Below are the code and all the weights of a small trained network. Each question names an input and a class and asks about switching units off, where a switched-off unit gives its printed mean instead of its output.

import numpy as np


def w(rows, s, z=0):
    codes = np.array(rows[::2]) - 128.0
    scale = np.full(codes.shape[1], s)
    scale[-1] = z or s
    return codes * scale


def f(y):
    return np.maximum(y, 0)


def log_softmax(a):
    a = a - a.max(-1, keepdims=True)
    return a - np.log(np.exp(a).sum(-1, keepdims=True))


def net(x, mask):
    res = np.array(x, float).reshape(1, 8) / 4 @ E
    y = f(res @ A[0][:, :-1].T + A[0][:, -1])
    res = res + np.where(mask, y, B[0][:, -1]) @ B[0][:, :-1]
    return log_softmax(res[-1] @ U[:, :-1].T + U[:, -1])


A, B = {}, {}
E = w([
[186,139,162,26],'x0',
[127,128,128,127],'x1',
[153,112,27,96],'x2',
[129,128,128,128],'x3',
[130,128,128,129],'x4',
[125,5,145,123],'x5',
[125,128,127,128],'x6',
[128,128,128,127],'x7',
],0.011)
A[0] = w([
[155,114,135,74,32],'N1',
[127,153,138,113,135],'N2',
[133,154,169,114,133],'N3',
[122,58,58,159,127],'N4',
[126,105,110,128,114],'N5',
[136,158,114,139,179],'N6',
[132,112,101,136,119],'N7',
[132,156,67,110,122],'N8',
[132,134,17,74,188],'N9',
[135,168,131,128,157],'N10',
[169,115,142,72,74],'N11',
[157,124,135,67,99],'N12',
[129,199,103,138,207],'N13',
[111,132,112,194,195],'N14',
[127,127,220,180,139],'N15',
[123,183,100,134,174],'N16',
[130,32,173,108,23],'N17',
[136,239,69,156,51],'N18',
[122,140,132,121,105],'N19',
[130,70,152,121,134],'N20',
[134,161,167,113,133],'N21',
[123,163,141,101,128],'N22',
[102,114,167,148,56],'N23',
[119,130,140,152,141],'N24',
[103,143,114,226,101],'N25',
[139,82,80,164,119],'N26',
[127,113,79,119,95],'N27',
[164,113,138,63,17],'N28',
[147,132,10,77,1],'N29',
[133,163,105,139,97],'N30',
[111,111,149,148,53],'N31',
[162,120,152,29,172],'N32',
[120,100,90,138,123],'N33',
[100,143,127,151,74],'N34',
[133,113,101,142,124],'N35',
[134,143,141,127,133],'N36',
[131,90,147,122,167],'N37',
[128,156,156,117,138],'N38',
[134,173,182,107,131],'N39',
[138,190,168,91,140],'N40',
],0.014,0.0069)
B[0] = w([
[95,100,130,56,161],'N1',
[162,132,131,136,154],'N2',
[181,127,128,158,167],'N3',
[252,112,125,102,201],'N4',
[157,119,127,122,146],'N5',
[123,138,127,166,170],'N6',
[163,126,133,123,148],'N7',
[62,131,128,134,176],'N8',
[109,89,130,8,240],'N9',
[167,136,128,155,169],'N10',
[51,123,122,90,181],'N11',
[58,142,138,125,185],'N12',
[97,148,131,213,210],'N13',
[93,110,127,52,194],'N14',
[9,125,123,105,200],'N15',
[77,137,128,177,189],'N16',
[17,176,133,200,194],'N17',
[59,89,132,6,204],'N18',
[139,117,131,130,133],'N19',
[76,111,121,85,185],'N20',
[184,128,121,155,170],'N21',
[173,122,123,143,163],'N22',
[115,121,103,75,146],'N23',
[95,123,132,136,149],'N24',
[39,154,137,184,191],'N25',
[213,129,131,105,175],'N26',
[160,116,120,165,157],'N27',
[87,93,122,37,170],'N28',
[44,184,145,252,194],'N29',
[106,120,126,92,152],'N30',
[131,113,116,90,138],'N31',
[116,155,129,235,247],'N32',
[183,127,127,118,160],'N33',
[110,146,135,159,142],'N34',
[165,127,130,123,149],'N35',
[148,127,133,136,145],'N36',
[133,125,126,77,178],'N37',
[172,130,133,145,161],'N38',
[207,129,121,166,184],'N39',
[227,131,121,149,198],'N40',
],0.034,0.012)
U = w([
[94,174,144,191,65],'0',
[102,94,128,54,254],'1',
[247,120,128,138,118],'2',
],0.013,0.00055)

Each question gives the input, the list of numbers given to net, and the class t.
The units are the neurons (one row each of A and B). Each row of codes is followed by its name. A weight is (code - 128) times the scale printed after its matrix; where a second scale follows, it is the last column's (A, B and U).
mask holds one flag per neuron, in row order. A switched-off neuron (its flag False) gives its mean, the last column of its row in B, instead of its output. The means were averaged over made-up inputs and are rounded, as every weight is.
A unit's drop is (log p(t) with every unit on - log p(t) with that unit switched off) / (log p(t) with every unit on - log p(t) with every unit switched off).
The circuit of an input: a set's keep is (log p(t) with only the set's units on - log p(t) with every unit switched off) / (log p(t) with every unit on - log p(t) with every unit switched off). Starting from the 12 units with the biggest drops (on a tie, the unit counted first), units are removed one at a time, each time the one whose removal leaves the highest keep (on an exact tie, the one counted first), for as long as the keep stays at least 0.8.
units of the circuit, in order: the units of the circuit, biggest drop first
unit that matters most: the unit with the biggest drop
top k neurons: the k neurons with the biggest drops, biggest first
drop when u is switched off: that unit's drop, to one decimal
input [-6,-2,0,-2,6,2,-5,2], class 1: top 2 neurons -> [N14, N40]
input [-2,-7,6,-1,0,7,8,8], class 2: units of the circuit, in order -> [N4]
input [-3,-5,1,8,-4,-3,-6,-6], class 1: top 2 neurons -> [N32, N29]
input [-3,-6,7,-7,-2,-8,-4,-6], class 1: top 2 neurons -> [N18, N9]
input [4,1,-2,0,5,7,-3,-3], class 0: top 2 neurons -> [N17, N9]
input [3,-6,-1,2,1,8,-4,-8], class 0: top 4 neurons -> [N17, N9, N18, N32]
input [-2,-2,0,-7,-6,5,3,-3], class 1: top 4 neurons -> [N40, N32, N39, N20]
input [-3,1,1,8,0,6,-4,-3], class 2: top 2 neurons -> [N4, N18]
input [7,7,-1,-2,-4,6,1,-8], class 0: top 2 neurons -> [N32, N17]
input [7,2,-7,5,-5,0,-6,1], class 2: top 4 neurons -> [N40, N39, N29, N25]
input [8,4,8,4,4,-1,7,8], class 0: top 2 neurons -> [N29, N32]
input [-6,-5,2,-1,5,-2,-8,4], class 1: drop when N32 is switched off -> 0.3
input [8,3,-5,-1,7,5,2,2], class 0: drop when N32 is switched off -> 3.3
input [-7,0,0,1,-8,7,6,-4], class 1: unit that matters most -> N14
input [5,3,-7,0,-1,0,-7,6], class 2: drop when N40 is switched off -> 0.2
input [7,7,-1,-1,-5,-2,-6,5], class 2: drop when N40 is switched off -> 0.1
